Here is a tiny trained network, its code and every weight. The questions are about switching its units off for an input and a target symbol, where a switched-off unit gives its printed mean instead of its output.

import numpy as np


def w(rows, s, z=0):
    codes = np.array(rows[::2]) - 128.0
    scale = np.full(codes.shape[1], s)
    scale[-1] = z or s
    return codes * scale


def f(y):
    return np.maximum(y, 0)


def softmax(a):
    e = np.exp(a - a.max(-1, keepdims=True))
    return e / e.sum(-1, keepdims=True)


def log_softmax(a):
    a = a - a.max(-1, keepdims=True)
    return a - np.log(np.exp(a).sum(-1, keepdims=True))


def net(x, mask):
    ids = ['αβγδεζηθλμξστφψ'.index(c) for c in x.split()]
    T = len(ids)
    res = E[ids] + P[:T]
    u = 0
    for l in range(2):
        q, k, v = (res @ M[l].T for M in (Q, K, V))
        z = softmax(np.where(np.tri(T) > 0, q @ k.T / 2**0.5, -1e9)) @ v
        res = res + np.where(mask[u], z, O[l][:, -1]) @ O[l][:, :-1]
        u += 1
        y = f(res @ A[l][:, :-1].T + A[l][:, -1])
        res = res + np.where(mask[u : u + 8], y, B[l][:, -1]) @ B[l][:, :-1]
        u += 8
    return log_softmax(res[-1] @ U[:, :-1].T + U[:, -1])


Q, K, V, O, A, B = {}, {}, {}, {}, {}, {}
E = w([
[184,126,2,178,109],'α',
[169,86,143,186,167],'β',
[148,148,81,46,99],'γ',
[127,9,126,179,185],'δ',
[113,139,162,169,160],'ε',
[168,151,90,103,119],'ζ',
[131,169,156,111,113],'η',
[87,118,136,24,131],'θ',
[151,41,170,166,155],'λ',
[172,131,133,197,127],'μ',
[167,133,197,38,100],'ξ',
[113,149,145,87,151],'σ',
[158,145,48,135,154],'τ',
[128,127,35,70,141],'φ',
[130,143,102,108,155],'ψ',
],0.021)
P = w([
[224,244,134,69,190],'0',
[162,21,180,116,140],'1',
[67,153,50,152,13],'2',
[125,155,50,100,232],'3',
[160,15,183,112,149],'4',
[89,168,57,142,6],'5',
[122,155,48,100,236],'6',
[159,11,184,110,154],'7',
],0.013)
Q[0] = w([
[214,140,151,116,131],'0.h1',
[106,92,152,153,1],'0.h1',
],0.0093)
K[0] = w([
[188,111,159,110,87],'0.h1',
[2,88,107,145,98],'0.h1',
],0.009)
V[0] = w([
[171,64,117,97,254],'0.h1',
[196,138,152,230,58],'0.h1',
],0.004)
O[0] = w([
[108,60,54,108,255,251],'0.h1',
[182,30,142,72,98,103],'0.h1',
],0.0041,0.0026)
A[0] = w([
[2,47,181,118,138,61],'0.n1',
[86,162,240,97,147,111],'0.n2',
[118,104,173,98,174,64],'0.n3',
[140,118,87,218,118,121],'0.n4',
[124,72,190,248,155,110],'0.n5',
[69,173,158,52,94,114],'0.n6',
[101,213,49,134,142,12],'0.n7',
[68,171,106,76,116,180],'0.n8',
],0.013,0.011)
B[0] = w([
[207,128,111,225,123,192],'0.n1',
[102,149,156,209,132,170],'0.n2',
[148,212,116,41,200,178],'0.n3',
[85,96,79,179,105,222],'0.n4',
[69,248,122,116,51,247],'0.n5',
[110,132,37,139,134,197],'0.n6',
[96,181,220,92,136,207],'0.n7',
[121,114,146,255,94,254],'0.n8',
],0.0096,0.0069)
Q[1] = w([
[142,38,179,146,2],'1.h1',
[47,237,131,131,34],'1.h1',
],0.015)
K[1] = w([
[37,27,156,125,17],'1.h1',
[99,251,92,126,91],'1.h1',
],0.013)
V[1] = w([
[4,125,107,118,183],'1.h1',
[130,168,37,38,116],'1.h1',
],0.013)
O[1] = w([
[37,127,103,101,176,3],'1.h1',
[141,60,94,8,56,177],'1.h1',
],0.014,0.0034)
A[1] = w([
[206,191,90,165,218,22],'1.n1',
[138,239,195,54,107,149],'1.n2',
[31,42,125,187,135,33],'1.n3',
[54,127,196,225,106,92],'1.n4',
[211,20,198,80,241,2],'1.n5',
[217,111,113,161,173,154],'1.n6',
[151,101,20,187,98,83],'1.n7',
[113,163,254,76,119,114],'1.n8',
],0.0099,0.0074)
B[1] = w([
[132,175,174,95,71,199],'1.n1',
[43,94,120,178,151,189],'1.n2',
[184,157,143,133,109,176],'1.n3',
[128,88,97,68,106,247],'1.n4',
[98,250,88,127,150,158],'1.n5',
[176,74,89,151,140,207],'1.n6',
[107,132,173,118,154,244],'1.n7',
[167,86,190,93,200,149],'1.n8',
],0.015,0.013)
U = w([
[142,17,94,185,133,128],'α',
[41,124,85,206,193,132],'β',
[163,84,155,18,100,46],'γ',
[122,184,122,156,48,84],'δ',
[73,190,186,80,128,104],'ε',
[164,163,63,154,145,124],'ζ',
[107,75,180,99,177,254],'η',
[181,107,172,142,98,43],'θ',
[107,134,134,246,151,182],'λ',
[74,86,89,133,58,169],'μ',
[105,161,157,171,200,216],'ξ',
[160,185,201,45,126,68],'σ',
[109,103,63,170,210,193],'τ',
[86,113,105,47,173,77],'φ',
[83,211,81,133,186,70],'ψ',
],0.013,0.008)

Each question gives the input, a string of symbols that net reads in full, and the target symbol t.
The units are the heads (2 rows each of Q, K, V and O) and the neurons (one row each of A and B). Each row of codes is followed by its name. A weight is (code - 128) times the scale printed after its matrix; where a second scale follows, it is the last column's (O, A, B and U).
mask holds one flag per unit, layer by layer, with each layer's heads first. A switched-off unit (its flag False) gives its mean, the last column of its rows in O or B, instead of its output. The means were averaged over made-up inputs and are rounded, as every weight is.
A unit's drop is (log p(t) with every unit on - log p(t) with that unit switched off) / (log p(t) with every unit on - log p(t) with every unit switched off).
The circuit of an input: a set's keep is (log p(t) with only the set's units on - log p(t) with every unit switched off) / (log p(t) with every unit on - log p(t) with every unit switched off). Starting from the 12 units with the biggest drops (on a tie, the unit counted first), units are removed one at a time, each time the one whose removal leaves the highest keep (on an exact tie, the one counted first), for as long as the keep stays at least 0.8.
circuit, biggest first: the units of the circuit, biggest drop first
most important unit: the unit with the biggest drop
k most important neurons: the k neurons with the biggest drops, biggest first
top k neurons in layer l: the k neurons of layer l with the biggest drops, biggest first
input μ ε ψ σ α ξ, target μ: most important unit	1.n1
input δ δ σ δ θ η ε, target φ: 3 most important neurons	(0.n8, 0.n3, 0.n5)
input λ σ μ θ η ξ ζ σ, target σ: 4 most important neurons	(1.n1, 0.n5, 0.n1, 0.n2)
input ξ ζ ψ γ ζ δ α, target λ: 3 most important neurons	(0.n2, 0.n6, 1.n4)
input α ζ δ δ, target γ: circuit, biggest first	(0.n5, 1.h1)
input η μ θ ψ ε, target ε: top 3 neurons in layer 1	(1.n1, 1.n4, 1.n2)
input α ε β δ μ η, target μ: circuit, biggest first	(0.n8, 1.n4)
input γ ζ ζ δ σ θ ζ, target μ: circuit, biggest first	(1.h1, 0.n8, 0.n7, 1.n2)
input λ ε μ, target μ: circuit, biggest first	(0.n4, 1.n4)
input ξ ψ γ η δ φ δ, target λ: circuit, biggest first	(0.n5, 0.n2, 1.h1)
input η ψ ζ α α ξ, target μ: top 2 neurons in layer 0	(0.n1, 0.n3)
input ξ ξ α τ β, target β: top 2 neurons in layer 0	(0.n5, 0.n8)
input ζ ζ γ γ ξ σ ζ, target α: circuit, biggest first	(1.h1, 0.n5, 1.n6, 0.n3)
input μ ζ ξ α ζ, target ζ: most important unit	1.n5
input ζ α τ ε α τ λ, target α: 3 most important neurons	(0.n5, 1.n1, 0.n6)
input δ φ β σ ξ, target ξ: top 4 neurons in layer 1	(1.n5, 1.n8, 1.n4, 1.n2)
input μ σ δ ζ, target θ: circuit, biggest first	(1.h1, 1.n1, 0.n5, 1.n6)
input μ ζ σ σ ζ μ γ, target θ: top 2 neurons in layer 0	(0.n5, 0.n8)
input γ θ δ γ, target μ: top 2 neurons in layer 0	(0.n7, 0.n8)
input α α ζ σ λ ζ ε, target γ: circuit, biggest first	(1.h1)
input η α ξ ξ, target δ: 2 most important neurons	(1.n1, 0.n2)
input σ α η ξ τ τ γ, target ε: 2 most important neurons	(0.n8, 0.n2)
input α λ β γ λ, target λ: top 2 neurons in layer 1	(1.n2, 1.n4)
